Below is a small trained network, with its code and all its weights. Each question gives an input and a target symbol and asks what happens when units are switched off, that is, made to give their printed mean instead of their output.

import numpy as np


def w(rows, s, z=0):
    codes = np.array(rows[::2]) - 128.0
    scale = np.full(codes.shape[1], s)
    scale[-1] = z or s
    return codes * scale


def norm(h):
    return h / np.sqrt((h * h).mean(-1, keepdims=True) + 1e-5)


def f(y):
    return np.maximum(y, 0)


def softmax(a):
    e = np.exp(a - a.max(-1, keepdims=True))
    return e / e.sum(-1, keepdims=True)


def log_softmax(a):
    a = a - a.max(-1, keepdims=True)
    return a - np.log(np.exp(a).sum(-1, keepdims=True))


def net(x, mask):
    ids = ['ΓΠΩαβεημξψ'.index(c) for c in x.split()]
    T = len(ids)
    res = E[ids] + P[:T]
    r = norm(res)
    for j in range(2):
        rows = slice(2 * j, 2 * j + 2)
        q, k, v = (r @ M[0][rows].T for M in (Q, K, V))
        z = softmax(np.where(np.tri(T) > 0, q @ k.T / 2**0.5, -1e9)) @ v
        o = O[0][rows]
        res = res + np.where(mask[j], z, o[:, -1]) @ o[:, :-1]
    y = f(norm(res) @ A[0][:, :-1].T + A[0][:, -1])
    res = res + np.where(mask[2:10], y, B[0][:, -1]) @ B[0][:, :-1]
    return log_softmax(norm(res)[-1] @ U[:, :-1].T + U[:, -1])


Q, K, V, O, A, B = {}, {}, {}, {}, {}, {}
E = w([
[5,123,191,154,126,112],'Γ',
[149,225,192,123,90,132],'Π',
[130,144,152,75,180,90],'Ω',
[170,182,37,117,144,59],'α',
[140,121,148,90,143,52],'β',
[153,154,97,53,163,138],'ε',
[118,80,133,155,73,116],'η',
[144,197,96,79,124,176],'μ',
[147,155,168,133,94,62],'ξ',
[161,147,98,176,189,110],'ψ',
],0.015)
P = w([
[190,137,213,136,3,142],'0',
[112,171,175,117,128,149],'1',
[190,80,158,124,37,127],'2',
[106,139,145,133,133,143],'3',
[184,52,125,135,39,120],'4',
[101,110,119,149,138,141],'5',
[177,32,92,131,29,123],'6',
],0.0083)
Q[0] = w([
[3,127,194,151,125,149],'h0',
[54,150,119,114,171,134],'h0',
[131,172,155,115,159,148],'h1',
[87,179,124,146,168,104],'h1',
],0.013)
K[0] = w([
[148,188,254,70,103,114],'h0',
[177,152,170,41,162,183],'h0',
[108,188,147,130,165,156],'h1',
[194,197,146,53,102,68],'h1',
],0.0096)
V[0] = w([
[153,190,37,99,160,67],'h0',
[141,122,30,253,202,124],'h0',
[57,76,89,130,122,92],'h1',
[29,247,162,100,135,144],'h1',
],0.006)
O[0] = w([
[142,255,178,116,110,109,147],'h0',
[151,125,238,112,86,142,3],'h0',
[44,168,119,92,109,115,63],'h1',
[47,142,143,179,86,126,184],'h1',
],0.0088,0.0044)
A[0] = w([
[48,114,174,106,220,133,50],'n0',
[53,109,92,94,78,1,134],'n1',
[81,179,177,170,198,185,189],'n2',
[69,76,113,96,95,150,252],'n3',
[81,132,165,156,213,81,79],'n4',
[66,151,144,17,141,95,50],'n5',
[181,71,120,126,83,168,228],'n6',
[144,109,62,101,184,123,73],'n7',
],0.0092,0.0025)
B[0] = w([
[130,94,16,43,106,145,169],'n0',
[122,193,124,159,136,175,254],'n1',
[183,2,81,136,124,91,193],'n2',
[30,147,163,118,68,29,200],'n3',
[199,119,231,61,152,228,181],'n4',
[81,113,109,189,169,89,164],'n5',
[70,52,129,109,178,144,195],'n6',
[79,131,208,126,125,148,175],'n7',
],0.0084,0.0068)
U = w([
[120,2,115,89,108,111,135],'Γ',
[175,94,97,241,115,89,48],'Π',
[169,96,110,71,189,189,56],'Ω',
[195,204,126,68,57,50,134],'α',
[110,165,189,157,209,185,73],'β',
[150,140,72,130,208,42,20],'ε',
[42,177,130,160,73,95,172],'η',
[161,142,39,156,106,217,114],'μ',
[147,178,156,239,111,197,113],'ξ',
[217,64,224,124,105,160,253],'ψ',
],0.009,0.0019)

Each question gives the input, a string of symbols that net reads in full, and the target symbol t.
The units are the heads (2 rows each of Q, K, V and O) and the neurons (one row each of A and B). Each row of codes is followed by its name. A weight is (code - 128) times the scale printed after its matrix; where a second scale follows, it is the last column's (O, A, B and U).
mask holds one flag per unit, heads first, then neurons. A switched-off unit (its flag False) gives its mean, the last column of its rows in O or B, instead of its output. The means were averaged over made-up inputs and are rounded, as every weight is.
A unit's drop is (log p(t) with every unit on - log p(t) with that unit switched off) / (log p(t) with every unit on - log p(t) with every unit switched off).
The circuit of an input: a set's keep is (log p(t) with only the set's units on - log p(t) with every unit switched off) / (log p(t) with every unit on - log p(t) with every unit switched off). Starting from all 10 units, units are removed one at a time, each time the one whose removal leaves the highest keep (on an exact tie, the one counted first), for as long as the keep stays at least 0.8.
units of the circuit, in order: the units of the circuit, biggest drop first
top k neurons: the k neurons with the biggest drops, biggest first
heads that matter: for each layer, one digit per head in row order, 1 if its drop is at least 0.15 and else 0, layers parted by /
input Γ β ε η, target η: units of the circuit, in order : n3, h1
input β η ξ, target Γ: heads that matter : 10
input Π μ ε Ω Π η, target η: heads that matter : 01
input Ω η η Γ ξ ψ ξ, target ψ: heads that matter : 10
input Π η ψ, target ψ: heads that matter : 10
input Ω Π ε Π β, target ε: units of the circuit, in order : n4, h1, h0, n1
input ε μ μ ξ, target ξ: top neuron : n3
input α β ψ ψ μ Π, target Π: units of the circuit, in order : n2, n4
input μ η ξ ε η Π Π, target Γ: units of the circuit, in order : h0, n6
input α ε α μ ε ε ξ, target α: top 2 neurons : n4, n2
input ψ μ Ω η β α β, target α: heads that matter : 11
input ψ Ω μ, target ψ: heads that matter : 10
input Γ ε η β μ Ω, target Ω: top 4 neurons : n4, n0, n2, n3
input α η η ξ μ, target Γ: units of the circuit, in order : h0, n1
input ε η μ Π Π, target Γ: units of the circuit, in order : h0
input Ω μ Γ Γ β, target η: units of the circuit, in order : h1, n1
input η μ Ω ξ μ Γ Π, target η: heads that matter : 11
input ξ Ω η Γ Π β, target β: units of the circuit, in order : n1, n4
input ξ ψ ξ μ Ω ε ε, target ψ: top 2 neurons : n0, n3
input β α β, target α: units of the circuit, in order : h0
input Γ α Ω, target α: top 2 neurons : n6, n7
input ξ ξ Ω ε ε μ Ω, target β: heads that matter : 00
input μ Π Ω Ω ξ, target Π: units of the circuit, in order : n1, n3, h0
